M =
[[-37 -29 -25 -16 -33]
 [  1   0   1   2   0]
 [ -4  -1  -1   0  -1]
 [-73 -15 -11 -14 -14]
 [ -6  11  12  14  11]
 [-47 -13  -8  -3 -15]
 [-12  -5  -5  -6  -5]
 [ -3  -2  -2  -3  -2]
 [-13   0   2   6  -1]
 [ -3 -29 -27 -20 -33]
 [ 85  17  16  28  14]
 [-86 -41 -35 -32 -44]
 [-53 -47 -50 -63 -44]
 [-14  -4   1  14  -8]]
Rows and columns are numbered from 1.
The entry at row 2, column 2 -> 0
Report the minimum.
-86
Report the bottom entry of the column that holds the largest entry.
-14
The entry just right of the smallest entry: -41
The maximum: 85
The top-left entry -> -37
The entry at row 3, column 2: -1
The entry in the top-right corner is -33
Report the entry in row 1 and column 2.
-29
The entry in row 3 and column 1 is -4
Report the entry at row 1, column 3.
-25
The entry in the bottom-right corner: -8
Report the entry directly below the smallest entry.
-53
Report the entry directly above 16.
-27
The entry at row 3, column 3 is -1
Report the entry in row 2 and column 1.
1
Report the entry just left of -50.
-47
The entry just right of -25 -> -16
Report the entry directly below 16.
-35
Report the entry just right of the largest entry.
17

Read these off the array that follows. Rows and columns are numbered from 1.
1) Report the entry just left of the largest entry.
2) Report the bottom-left entry.
3) Report the entry at row 2, column 1.
4) Report the entry just right of the largest entry.
5) Report the entry at row 1, column 1.
6) Report the entry in the top-right corner.
7) Report the entry at row 1, column 2.
8) Report the entry at row 1, column 3.
[[-0.06  0.07 -0.07  0.18 -0.10  0.13  0.00  0.18]
 [-0.05 -0.16 -0.06  0.02 -0.27  0.11  0.00  0.11]
 [ 0.03  0.22 -0.19 -0.05 -0.08 -0.18  0.02 -0.18]
 [ 0.04 -0.01 -0.16 -0.18 -0.01 -0.19  0.09 -0.21]
 [ 0.00 -0.10 -0.16 -0.19 -0.19  0.01 -0.05 -0.17]
 [-0.11 -0.04 -0.01  0.08 -0.18  0.01  0.01 -0.04]
 [-0.01 -0.09 -0.12 -0.10 -0.05  0.01  0.01  0.04]
 [-0.01 -0.15 -0.26  0.19 -0.14 -0.25 -0.06 -0.10]]
1) 0.03
2) -0.01
3) -0.05
4) -0.19
5) -0.06
6) 0.18
7) 0.07
8) -0.07

Questions about the matrix below. Counting starts at 1.
1) Which number is the entry at row 1, column 3?
2) Which number is the top-left entry?
3) Which number is the entry in row 3 and column 1?
4) Which number is the entry just right of the largest entry?
5) Which number is the entry at row 1, column 2?
6) Which number is the entry in row 2 and column 1?
-6	6	-3	-2	-6	42	-6	-2	-5	36	-8
21	25	-17	-3	-14	33	27	-17	23	31	25
25	10	29	22	22	-35	38	18	14	-21	29
-10	-7	18	10	12	34	21	4	-5	18	23
19	17	-20	-21	-29	-2	1	-33	18	-6	3
9	-1	-10	-12	-19	0	5	-22	8	-1	11
-7	2	-16	-24	-15	3	-37	-13	1	13	-29
26	31	9	18	11	19	17	15	25	19	17
1) -3
2) -6
3) 25
4) -6
5) 6
6) 21

Questions about the matrix below. Indices start at 1.
1) What is the minimum?
2) What is the bottom-right entry?
3) What is the top-right entry?
4) What is the entry in the bottom-left corner?
5) What is the entry at row 2, column 3?
6) What is the entry in row 2 and column 1?
7) What is the entry in the top-left corner?
8) What is the entry at row 1, column 2?
[-5 -21 42 2 -4 8 6 -20 -5 -18 -28 21 -3 33]
[-4 -73 -1 -7 -15 -5 26 -12 3 19 -7 -24 5 36]
[3 -21 27 -3 -26 3 -17 12 12 0 8 8 3 -14]
[12 -9 18 8 22 -1 0 -10 10 -6 -44 30 1 -7]
[14 -32 0 3 27 1 29 26 40 1 -16 21 3 34]
[-9 -10 -16 0 -33 -8 -52 -7 17 36 30 9 0 -39]
[-17 -6 -22 -2 -2 -4 -30 -19 20 -4 -13 -6 5 18]
[-22 -23 -10 -5 -31 -8 15 -19 23 -21 -32 -16 -1 0]
[19 5 18 -33 9 -8 -20 21 -62 7 3 3 -12 18]
[28 37 -17 -11 5 28 -2 0 13 2 20 -29 9 -21]
[-7 20 15 13 -12 17 13 0 -12 -21 31 -11 -2 24]
[-22 -12 -3 -18 -22 -1 -66 19 -13 4 -88 -21 -1 10]
1) -88
2) 10
3) 33
4) -22
5) -1
6) -4
7) -5
8) -21

data =
[62 49 -103 -54 -35 -41 39 -3 8 -76 55 -14 -22 -65]
[19 29 -90 -42 -62 -62 52 34 36 -80 34 14 -38 -67]
[70 -21 61 -35 37 43 -43 -57 -55 61 -26 -57 30 21]
[58 37 -89 -75 -60 -62 39 -8 -9 -72 34 -52 -40 -74]
[46 -37 60 -37 -7 21 -14 -34 -31 55 -93 -35 15 17]
[-104 36 -64 -7 -31 -22 11 45 37 -66 69 19 -33 -25]
Find the entry directly above the largest entry.
Answer: 19
The top entry of the column that holds the largest entry: 62
The entry just right of the largest entry: -21
The entry just right of 52: 34
Find the fourth entry from the end, reading row by row.
Answer: 69
The last entry of the largest entry's row: 21
Find the entry directly above -9.
Answer: -55
The entry directly below the largest entry -> 58
The minimum is -104
The entry just left of -21 is 70
Find the entry directly below -52.
Answer: -35
The last entry, reading row by row: -25
Find the third entry from the end, reading row by row.
Answer: 19
Find the smallest entry in the last column.
Answer: -74
Find the 4th entry in reading order.
Answer: -54
Find the top-right entry.
Answer: -65
Find the second entry from the end, reading row by row.
Answer: -33
Find the entry directly above -66.
Answer: 55
The smallest entry in the first row: -103
The entry directly below 49 -> 29
The entry directly above 43 is -62
The fifth-last entry, reading row by row -> -66
The entry directly above 30 is -38
The entry just right of the smallest entry is 36
Find the entry directly above the smallest entry.
Answer: 46
Find the entry just right of -54.
Answer: -35
Find the entry directly below -103.
Answer: -90
The entry directly below -21 -> 37
Find the entry directly below 43.
Answer: -62

Read these off the table that follows.
1) Read off the 1st entry in reading order.
2) Read off the minimum.
3) Read off the maximum.
((-235, 2, -28, 16, -225, -34, 135, -143, -296, -76, -98, -123, -58, -93), (-193, -29, 12, 8, -238, -76, 47, -159, -234, -43, -84, -96, -105, -189), (-245, -42, -59, 33, -209, -54, 119, -214, -262, -1, -98, -126, -91, -200), (-116, -118, -96, -50, -48, -118, -154, -251, -100, -290, -182, -150, 44, -188), (-70, 36, -274, -258, -85, 60, 47, 221, -397, -560, -231, -92, 176, 673), (-97, 75, 329, -87, -213, -186, -183, 242, 1, -334, 70, -326, -236, -172), (-108, -135, -120, -46, -58, -106, -141, -273, -97, -288, -209, -145, 29, -187), (-109, -89, -9, -43, -76, -125, -159, -206, -87, -326, -158, -169, 43, -205), (-128, -139, -130, -40, -7, -111, -158, -350, -116, -307, -209, -133, 147, -210), (-208, -54, -48, 11, -218, -65, 59, -212, -249, -32, -112, -76, -82, -177), (-122, 81, 327, -37, -235, -163, -140, 157, -46, -312, 44, -298, -179, -200), (-257, 15, -12, 56, -260, -23, 177, -166, -323, -32, -93, -103, -62, -133), (-280, -17, -98, 28, -189, -23, 204, -159, -307, -24, -87, -186, -92, -121))
1) -235
2) -560
3) 673

[-86 -86 -90 49 -71 -82 -14]
[0 -1 7 66 -17 16 -28]
[50 40 50 -28 42 52 -7]
[-96 -95 -101 47 -72 -94 -11]
[-20 -18 -24 -34 14 -21 17]
[9 26 28 -40 0 50 38]
[-35 -39 -43 48 -8 -45 -21]
[-32 -14 -19 25 -21 -2 18]
Indices start at 1.
Read off the entry in row 3 and column 1.
50
The entry in row 1 and column 2: -86
The entry in the bottom-right corner: 18
The entry just right of the largest entry -> -17
The entry just left of the largest entry -> 7
Read off the top-left entry.
-86
The top entry of the column that holds the smallest entry: -90
The bottom entry of the column that holds the largest entry: 25
The entry directly below 42 is -72
The entry just left of the smallest entry -> -95
Read off the entry in the top-right corner.
-14
Read off the entry just left of 26.
9
Read off the entry at row 3, column 2.
40
The entry directly above the largest entry -> 49
The entry in row 3 and column 3 is 50
The maximum -> 66
The entry just right of the smallest entry: 47
The entry directly below -11 -> 17
The entry in the bottom-left corner -> -32
Read off the entry just left of 18.
-2
Read off the entry directly below the smallest entry.
-24
The minimum -> -101
The bottom entry of the column that holds the smallest entry -> -19
The entry directly above -20: -96

Read these off the grid that follows.
1) Report the entry in the bottom-right corner.
2) Report the 3rd smallest entry.
3) Report the largest entry in the first column.
4) Report the third entry on the diagonal from the top-right corner.
5) Report the smallest entry in the first column.
6) Report the first entry in reading order.
7) Report the smallest entry in the last row.
8) Report the 5th entry from the end, reading row by row.
[-45 -26 -103 9 50 -60 4 -52 17 48]
[-7 -52 -10 -56 73 8 -31 -25 29 47]
[-45 -34 -83 -6 73 -52 -17 -57 5 46]
[22 -60 -11 -73 38 0 -21 -35 20 39]
[-46 -22 -20 -16 43 10 33 26 72 56]
[-17 -35 -32 -41 35 -21 17 -19 30 44]
[-43 -94 1 -28 -15 26 29 16 44 53]
[-33 -57 -4 -45 20 -6 28 -1 30 44]
[-52 -61 -9 -27 -3 -2 51 15 40 47]
1) 47
2) -83
3) 22
4) -57
5) -52
6) -45
7) -61
8) -2
